Below are the code and all the weights of a small trained network. Each question names an input and a target symbol and asks about switching units off, where a switched-off unit gives its printed mean instead of its output.

import numpy as np


def w(rows, s, z=0):
    codes = np.array(rows[::2]) - 128.0
    scale = np.full(codes.shape[1], s)
    scale[-1] = z or s
    return codes * scale


def f(y):
    return np.maximum(y, 0)


def softmax(a):
    e = np.exp(a - a.max(-1, keepdims=True))
    return e / e.sum(-1, keepdims=True)


def log_softmax(a):
    a = a - a.max(-1, keepdims=True)
    return a - np.log(np.exp(a).sum(-1, keepdims=True))


def net(x, mask):
    ids = ['ΞΠγδζημσ'.index(c) for c in x.split()]
    T = len(ids)
    res = E[ids] + P[:T]
    u = 0
    for l in range(2):
        r = res
        for j in range(2):
            rows = slice(2 * j, 2 * j + 2)
            q, k, v = (r @ M[l][rows].T for M in (Q, K, V))
            z = softmax(np.where(np.tri(T) > 0, q @ k.T / 2**0.5, -1e9)) @ v
            o = O[l][rows]
            res = res + np.where(mask[u + j], z, o[:, -1]) @ o[:, :-1]
        u += 2
        y = f(res @ A[l][:, :-1].T + A[l][:, -1])
        res = res + np.where(mask[u : u + 8], y, B[l][:, -1]) @ B[l][:, :-1]
        u += 8
    return log_softmax(res[-1] @ U[:, :-1].T + U[:, -1])


Q, K, V, O, A, B = {}, {}, {}, {}, {}, {}
E = w([
[100,59,102],'Ξ',
[251,12,61],'Π',
[9,69,22],'γ',
[85,77,88],'δ',
[96,206,115],'ζ',
[81,30,102],'η',
[193,75,119],'μ',
[54,62,208],'σ',
],0.011)
P = w([
[243,153,81],'0',
[83,142,189],'1',
[44,229,119],'2',
[149,42,52],'3',
[90,53,251],'4',
[55,167,174],'5',
[157,14,56],'6',
],0.011)
Q[0] = w([
[106,54,175],'L0H1',
[219,138,22],'L0H1',
[2,206,181],'L0H2',
[101,163,254],'L0H2',
],0.0088)
K[0] = w([
[152,45,236],'L0H1',
[105,195,66],'L0H1',
[8,67,118],'L0H2',
[55,50,166],'L0H2',
],0.011)
V[0] = w([
[2,210,185],'L0H1',
[131,153,86],'L0H1',
[196,234,176],'L0H2',
[132,46,97],'L0H2',
],0.0081)
O[0] = w([
[108,78,143,138],'L0H1',
[86,17,117,109],'L0H1',
[254,157,236,3],'L0H2',
[124,167,67,184],'L0H2',
],0.0084,0.0052)
A[0] = w([
[134,65,83,3],'L0N1',
[211,181,91,131],'L0N2',
[150,248,55,160],'L0N3',
[58,190,145,120],'L0N4',
[106,135,37,95],'L0N5',
[254,244,201,81],'L0N6',
[109,159,194,233],'L0N7',
[91,56,99,103],'L0N8',
],0.0094,0.0058)
B[0] = w([
[166,168,237,167],'L0N1',
[132,208,73,148],'L0N2',
[109,108,84,173],'L0N3',
[87,209,209,198],'L0N4',
[131,105,138,252],'L0N5',
[114,238,174,149],'L0N6',
[253,76,114,164],'L0N7',
[104,151,115,254],'L0N8',
],0.011,0.0093)
Q[1] = w([
[118,64,154],'L1H1',
[33,127,66],'L1H1',
[206,83,134],'L1H2',
[166,2,34],'L1H2',
],0.0099)
K[1] = w([
[193,6,225],'L1H1',
[34,134,48],'L1H1',
[137,178,126],'L1H2',
[206,199,2],'L1H2',
],0.0092)
V[1] = w([
[63,151,73],'L1H1',
[184,59,182],'L1H1',
[124,23,108],'L1H2',
[161,176,2],'L1H2',
],0.0098)
O[1] = w([
[71,135,105,245],'L1H1',
[36,134,101,2],'L1H1',
[179,2,86,75],'L1H2',
[241,184,49,202],'L1H2',
],0.0086,0.014)
A[1] = w([
[84,79,149,253],'L1N1',
[185,196,211,103],'L1N2',
[146,78,156,62],'L1N3',
[153,118,192,81],'L1N4',
[219,160,94,29],'L1N5',
[138,171,86,148],'L1N6',
[139,65,128,90],'L1N7',
[140,148,248,84],'L1N8',
],0.016,0.0071)
B[1] = w([
[186,194,111,195],'L1N1',
[110,130,62,221],'L1N2',
[38,46,114,133],'L1N3',
[20,73,153,141],'L1N4',
[66,49,166,254],'L1N5',
[148,120,200,215],'L1N6',
[1,74,69,141],'L1N7',
[186,129,162,180],'L1N8',
],0.0089,0.026)
U = w([
[155,93,202,157],'Ξ',
[7,141,152,57],'Π',
[220,132,129,255],'γ',
[96,88,79,126],'δ',
[134,102,175,129],'ζ',
[192,164,254,149],'η',
[57,96,238,24],'μ',
[150,90,204,115],'σ',
],0.008,0.0098)

Each question gives the input, a string of symbols that net reads in full, and the target symbol t.
The units are the heads (2 rows each of Q, K, V and O) and the neurons (one row each of A and B). Each row of codes is followed by its name. A weight is (code - 128) times the scale printed after its matrix; where a second scale follows, it is the last column's (O, A, B and U).
mask holds one flag per unit, layer by layer, with each layer's heads first. A switched-off unit (its flag False) gives its mean, the last column of its rows in O or B, instead of its output. The means were averaged over made-up inputs and are rounded, as every weight is.
A unit's drop is (log p(t) with every unit on - log p(t) with that unit switched off) / (log p(t) with every unit on - log p(t) with every unit switched off).
The circuit of an input: a set's keep is (log p(t) with only the set's units on - log p(t) with every unit switched off) / (log p(t) with every unit on - log p(t) with every unit switched off). Starting from the 12 units with the biggest drops (on a tie, the unit counted first), units are removed one at a time, each time the one whose removal leaves the highest keep (on an exact tie, the one counted first), for as long as the keep stays at least 0.8.
units of the circuit, in order: the units of the circuit, biggest drop first
k most important neurons: the k neurons with the biggest drops, biggest first
k most important neurons of layer l: the k neurons of layer l with the biggest drops, biggest first
which heads matter: for each layer, one digit per head in row order, 1 if its drop is at least 0.15 and else 0, layers parted by /
input γ μ γ σ, target δ: 2 most important neurons	(L0N4; L1N7)
input ζ Ξ η γ μ δ μ, target η: 3 most important neurons	(L0N4; L0N6; L1N8)
input γ μ σ Π, target δ: 3 most important neurons of layer 0	(L0N4; L0N5; L0N6)
input γ δ μ Π γ γ μ, target δ: units of the circuit, in order	(L1H2; L0N4; L1N7)
input γ σ ζ Ξ, target δ: which heads matter	10 / 01
input Π δ ζ δ μ μ γ, target μ: 3 most important neurons of layer 0	(L0N2; L0N4; L0N3)
input μ Π δ ζ γ σ γ, target Π: units of the circuit, in order	(L1H2; L0N6; L0H2; L0H1)
input ζ δ γ Π, target η: units of the circuit, in order	(L1H2; L0H2)
input δ σ σ, target η: units of the circuit, in order	(L0N4; L1N5)
input Ξ μ σ γ γ γ γ, target Ξ: 3 most important neurons	(L1N5; L0N4; L0N2)
input μ δ ζ, target γ: which heads matter	11 / 10
input σ γ Π μ γ η σ, target γ: 2 most important neurons	(L1N5; L0N7)
input σ σ μ γ, target γ: 2 most important neurons of layer 0	(L0N4; L0N1)
input δ μ γ Ξ Ξ, target γ: which heads matter	01 / 00
input γ σ ζ, target η: 2 most important neurons of layer 1	(L1N5; L1N1)
input Π σ μ μ, target μ: 3 most important neurons of layer 1	(L1N5; L1N6; L1N1)
input γ Π γ σ γ μ σ, target δ: 4 most important neurons of layer 0	(L0N4; L0N6; L0N2; L0N5)
input γ ζ δ Ξ ζ μ, target γ: which heads matter	00 / 11
input Π δ ζ γ γ σ γ, target μ: 4 most important neurons	(L1N5; L1N6; L0N2; L0N4)
input ζ μ Π ζ, target η: 2 most important neurons	(L1N6; L0N6)
